Below are the code and all the weights of a small trained network. Each question names an input and a class and asks about switching units off, where a switched-off unit gives its printed mean instead of its output.

import numpy as np


def w(rows, s, z=0):
    codes = np.array(rows[::2]) - 128.0
    scale = np.full(codes.shape[1], s)
    scale[-1] = z or s
    return codes * scale


def f(y):
    return y / 2 * (1 + np.tanh(0.7978845608 * (y + 0.044715 * y**3)))


def log_softmax(a):
    a = a - a.max(-1, keepdims=True)
    return a - np.log(np.exp(a).sum(-1, keepdims=True))


def net(x, mask):
    res = np.array(x, float).reshape(1, 4) / 4 @ E
    y = f(res @ A[0][:, :-1].T + A[0][:, -1])
    res = res + np.where(mask, y, B[0][:, -1]) @ B[0][:, :-1]
    return log_softmax(res[-1] @ U[:, :-1].T + U[:, -1])


A, B = {}, {}
E = w([
[157,106,69],'x0',
[90,254,145],'x1',
[61,135,64],'x2',
[224,184,112],'x3',
],0.0096)
A[0] = w([
[80,130,128,125],'n0',
[191,193,251,163],'n1',
[144,172,64,129],'n2',
[130,164,104,126],'n3',
[124,66,156,170],'n4',
[124,133,198,181],'n5',
[69,98,98,254],'n6',
[183,137,200,169],'n7',
[101,200,130,154],'n8',
[173,160,207,139],'n9',
[92,74,171,176],'n10',
[177,150,100,179],'n11',
[173,152,137,125],'n12',
[205,57,201,145],'n13',
[179,163,112,176],'n14',
[131,129,189,138],'n15',
[84,35,146,185],'n16',
[169,165,149,167],'n17',
[163,94,106,180],'n18',
[71,165,187,219],'n19',
[65,158,52,193],'n20',
[103,50,170,159],'n21',
],0.012,0.0069)
B[0] = w([
[107,128,149,152],'n0',
[157,197,76,255],'n1',
[118,96,131,167],'n2',
[112,119,122,149],'n3',
[163,123,164,195],'n4',
[169,186,119,179],'n5',
[100,120,223,237],'n6',
[199,160,88,203],'n7',
[72,169,118,203],'n8',
[162,200,88,196],'n9',
[173,173,187,197],'n10',
[120,73,69,189],'n11',
[152,125,97,162],'n12',
[178,126,130,238],'n13',
[118,105,78,195],'n14',
[141,152,117,154],'n15',
[139,129,225,239],'n16',
[127,136,25,187],'n17',
[137,111,134,190],'n18',
[128,254,159,224],'n19',
[49,120,155,218],'n20',
[179,133,182,208],'n21',
],0.0092,0.0089)
U = w([
[152,2,84,116],'0',
[199,150,214,82],'1',
[75,111,66,143],'2',
[93,115,195,255],'3',
[165,173,83,131],'4',
[99,96,166,60],'5',
[45,193,152,62],'6',
],0.0091,0.0084)

Each question gives the input, the list of numbers given to net, and the class t.
The units are the neurons (one row each of A and B). Each row of codes is followed by its name. A weight is (code - 128) times the scale printed after its matrix; where a second scale follows, it is the last column's (A, B and U).
mask holds one flag per neuron, in row order. A switched-off neuron (its flag False) gives its mean, the last column of its row in B, instead of its output. The means were averaged over made-up inputs and are rounded, as every weight is.
A unit's drop is (log p(t) with every unit on - log p(t) with that unit switched off) / (log p(t) with every unit on - log p(t) with every unit switched off).
The circuit of an input: a set's keep is (log p(t) with only the set's units on - log p(t) with every unit switched off) / (log p(t) with every unit on - log p(t) with every unit switched off). Starting from the 12 units with the biggest drops (on a tie, the unit counted first), units are removed one at a time, each time the one whose removal leaves the highest keep (on an exact tie, the one counted first), for as long as the keep stays at least 0.8.
units of the circuit, in order: the units of the circuit, biggest drop first
k most important neurons: the k neurons with the biggest drops, biggest first
drop of u: that unit's drop, to one decimal
input [-2,-8,3,4], class 0: units of the circuit, in order -> [n19]
input [2,-5,-5,4], class 0: units of the circuit, in order -> [n19 n11 n10]
input [2,-8,-6,8], class 0: units of the circuit, in order -> [n19 n11]
input [-1,-2,0,-7], class 1: units of the circuit, in order -> [n10 n21]
input [8,3,0,-2], class 2: units of the circuit, in order -> [n16 n10 n19]
input [8,8,-2,-2], class 2: 2 most important neurons -> [n16 n10]
input [2,-7,2,7], class 0: drop of n15 -> 0.0
input [1,6,0,1], class 6: drop of n20 -> 0.1
input [-4,-6,4,6], class 0: drop of n19 -> 0.2
input [1,-8,-4,7], class 0: drop of n19 -> 0.2
